Below is a small trained network, with its code and all its weights. Each question gives an input and a class and asks what happens when units are switched off, that is, made to give their printed mean instead of their output.

import numpy as np


def w(rows, s, z=0):
    codes = np.array(rows[::2]) - 128.0
    scale = np.full(codes.shape[1], s)
    scale[-1] = z or s
    return codes * scale


def norm(h):
    return h / np.sqrt((h * h).mean(-1, keepdims=True) + 1e-5)


def f(y):
    return y / 2 * (1 + np.tanh(0.7978845608 * (y + 0.044715 * y**3)))


def log_softmax(a):
    a = a - a.max(-1, keepdims=True)
    return a - np.log(np.exp(a).sum(-1, keepdims=True))


def net(x, mask):
    res = np.array(x, float).reshape(1, 4) / 4 @ E
    u = 0
    for l in range(2):
        y = f(norm(res) @ A[l][:, :-1].T + A[l][:, -1])
        res = res + np.where(mask[u : u + 16], y, B[l][:, -1]) @ B[l][:, :-1]
        u += 16
    return log_softmax(norm(res)[-1] @ U[:, :-1].T + U[:, -1])


A, B = {}, {}
E = w([
[228,48,186,199,163],'x0',
[83,192,138,219,175],'x1',
[19,65,175,205,100],'x2',
[109,63,1,168,178],'x3',
],0.0052)
A[0] = w([
[155,147,122,121,132,105],'L0N1',
[75,133,108,198,127,57],'L0N2',
[138,206,140,232,166,177],'L0N3',
[171,164,119,99,135,4],'L0N4',
[190,101,135,121,137,116],'L0N5',
[149,28,60,125,145,90],'L0N6',
[49,117,106,203,161,30],'L0N7',
[92,111,137,130,167,82],'L0N8',
[174,175,110,104,135,50],'L0N9',
[191,169,160,80,135,71],'L0N10',
[103,213,117,162,149,105],'L0N11',
[49,165,149,73,95,122],'L0N12',
[126,114,245,116,106,142],'L0N13',
[137,88,103,97,132,96],'L0N14',
[203,157,193,43,95,170],'L0N15',
[36,134,80,171,133,89],'L0N16',
],0.012,0.0026)
B[0] = w([
[138,103,116,125,151,136],'L0N1',
[140,124,69,175,137,170],'L0N2',
[88,237,119,130,219,213],'L0N3',
[161,38,130,144,142,146],'L0N4',
[161,158,76,71,151,175],'L0N5',
[186,93,109,137,32,213],'L0N6',
[121,118,57,199,129,193],'L0N7',
[135,115,106,143,127,131],'L0N8',
[183,2,155,125,166,158],'L0N9',
[105,40,136,190,90,188],'L0N10',
[112,200,75,61,187,177],'L0N11',
[148,77,219,25,64,201],'L0N12',
[150,224,241,152,207,211],'L0N13',
[184,130,164,160,146,148],'L0N14',
[49,102,139,250,89,253],'L0N15',
[108,44,41,102,145,197],'L0N16',
],0.018,0.0071)
A[1] = w([
[118,93,116,189,148,102],'L1N1',
[122,175,173,131,173,63],'L1N2',
[37,170,253,122,116,141],'L1N3',
[102,133,127,143,60,147],'L1N4',
[129,170,143,114,110,80],'L1N5',
[94,157,56,177,93,49],'L1N6',
[136,120,87,132,116,127],'L1N7',
[110,90,101,163,135,27],'L1N8',
[148,175,174,91,192,211],'L1N9',
[108,129,191,116,96,151],'L1N10',
[125,119,90,211,100,5],'L1N11',
[73,114,166,40,130,83],'L1N12',
[229,185,129,79,79,119],'L1N13',
[141,106,153,152,109,64],'L1N14',
[141,181,137,79,121,107],'L1N15',
[103,220,203,189,137,88],'L1N16',
],0.016,0.0022)
B[1] = w([
[170,96,113,133,101,188],'L1N1',
[107,95,179,150,136,182],'L1N2',
[105,188,172,165,252,254],'L1N3',
[129,147,159,101,162,158],'L1N4',
[151,99,94,117,141,131],'L1N5',
[200,114,133,160,129,174],'L1N6',
[138,131,174,144,131,158],'L1N7',
[168,117,146,164,97,164],'L1N8',
[103,75,206,141,128,195],'L1N9',
[176,129,107,112,219,174],'L1N10',
[137,45,144,140,119,195],'L1N11',
[32,79,123,146,62,166],'L1N12',
[152,186,185,33,113,169],'L1N13',
[165,150,72,101,174,159],'L1N14',
[119,81,127,157,133,146],'L1N15',
[55,62,179,49,206,235],'L1N16',
],0.03,0.0096)
U = w([
[197,191,182,20,40,137],'0',
[115,193,9,166,159,91],'1',
[221,29,91,195,87,182],'2',
[55,122,208,140,230,181],'3',
[96,242,117,159,50,23],'4',
[102,207,124,155,62,2],'5',
[15,92,102,59,33,116],'6',
],0.013,0.0072)

Each question gives the input, the list of numbers given to net, and the class t.
The units are the neurons (one row each of A and B). Each row of codes is followed by its name. A weight is (code - 128) times the scale printed after its matrix; where a second scale follows, it is the last column's (A, B and U).
mask holds one flag per neuron, layer by layer. A switched-off neuron (its flag False) gives its mean, the last column of its row in B, instead of its output. The means were averaged over made-up inputs and are rounded, as every weight is.
A unit's drop is (log p(t) with every unit on - log p(t) with that unit switched off) / (log p(t) with every unit on - log p(t) with every unit switched off).
The circuit of an input: a set's keep is (log p(t) with only the set's units on - log p(t) with every unit switched off) / (log p(t) with every unit on - log p(t) with every unit switched off). Starting from the 12 units with the biggest drops (on a tie, the unit counted first), units are removed one at a time, each time the one whose removal leaves the highest keep (on an exact tie, the one counted first), for as long as the keep stays at least 0.8.
circuit, biggest first: the units of the circuit, biggest drop first
most important unit: the unit with the biggest drop
k most important neurons: the k neurons with the biggest drops, biggest first
top k neurons in layer l: the k neurons of layer l with the biggest drops, biggest first
drop when u is switched off: that unit's drop, to one decimal
input [5,-3,1,8], class 0: 3 most important neurons	L0N15, L1N13, L0N6
input [-6,-8,6,6], class 6: circuit, biggest first	L1N3
input [-7,7,8,-3], class 6: circuit, biggest first	L0N12, L0N15, L1N12
input [-5,-5,0,8], class 0: circuit, biggest first	L0N15, L0N6, L1N13
input [7,4,-4,7], class 0: 4 most important neurons	L0N15, L1N13, L0N6, L0N10
input [8,-7,-3,3], class 0: top 2 neurons in layer 0	L0N5, L0N6
input [-1,-4,-4,7], class 0: 2 most important neurons	L0N15, L1N13
input [8,3,-1,6], class 2: top 4 neurons in layer 0	L0N12, L0N13, L0N11, L0N7
input [3,-7,4,7], class 0: 2 most important neurons	L0N15, L0N6
input [-8,2,2,3], class 6: 3 most important neurons	L0N12, L0N15, L1N3
input [3,0,-5,5], class 0: 2 most important neurons	L0N15, L1N13
input [-7,-4,1,1], class 6: top 2 neurons in layer 0	L0N13, L0N15
input [-8,-3,5,4], class 6: 2 most important neurons	L0N12, L0N15
input [-7,0,-6,0], class 6: most important unit	L0N13
input [-6,1,-8,7], class 0: top 2 neurons in layer 1	L1N3, L1N16
input [-8,6,4,-1], class 6: top 2 neurons in layer 1	L1N3, L1N12
input [4,3,-7,4], class 0: top 3 neurons in layer 0	L0N15, L0N7, L0N16
input [-6,-3,1,5], class 6: drop when L1N6 is switched off	0.1
input [-1,-7,-2,8], class 0: drop when L1N13 is switched off	0.1
input [-8,8,1,3], class 1: most important unit	L0N11
input [6,-5,-4,8], class 0: drop when L1N13 is switched off	0.1
input [6,0,-7,2], class 2: drop when L1N4 is switched off	0.0
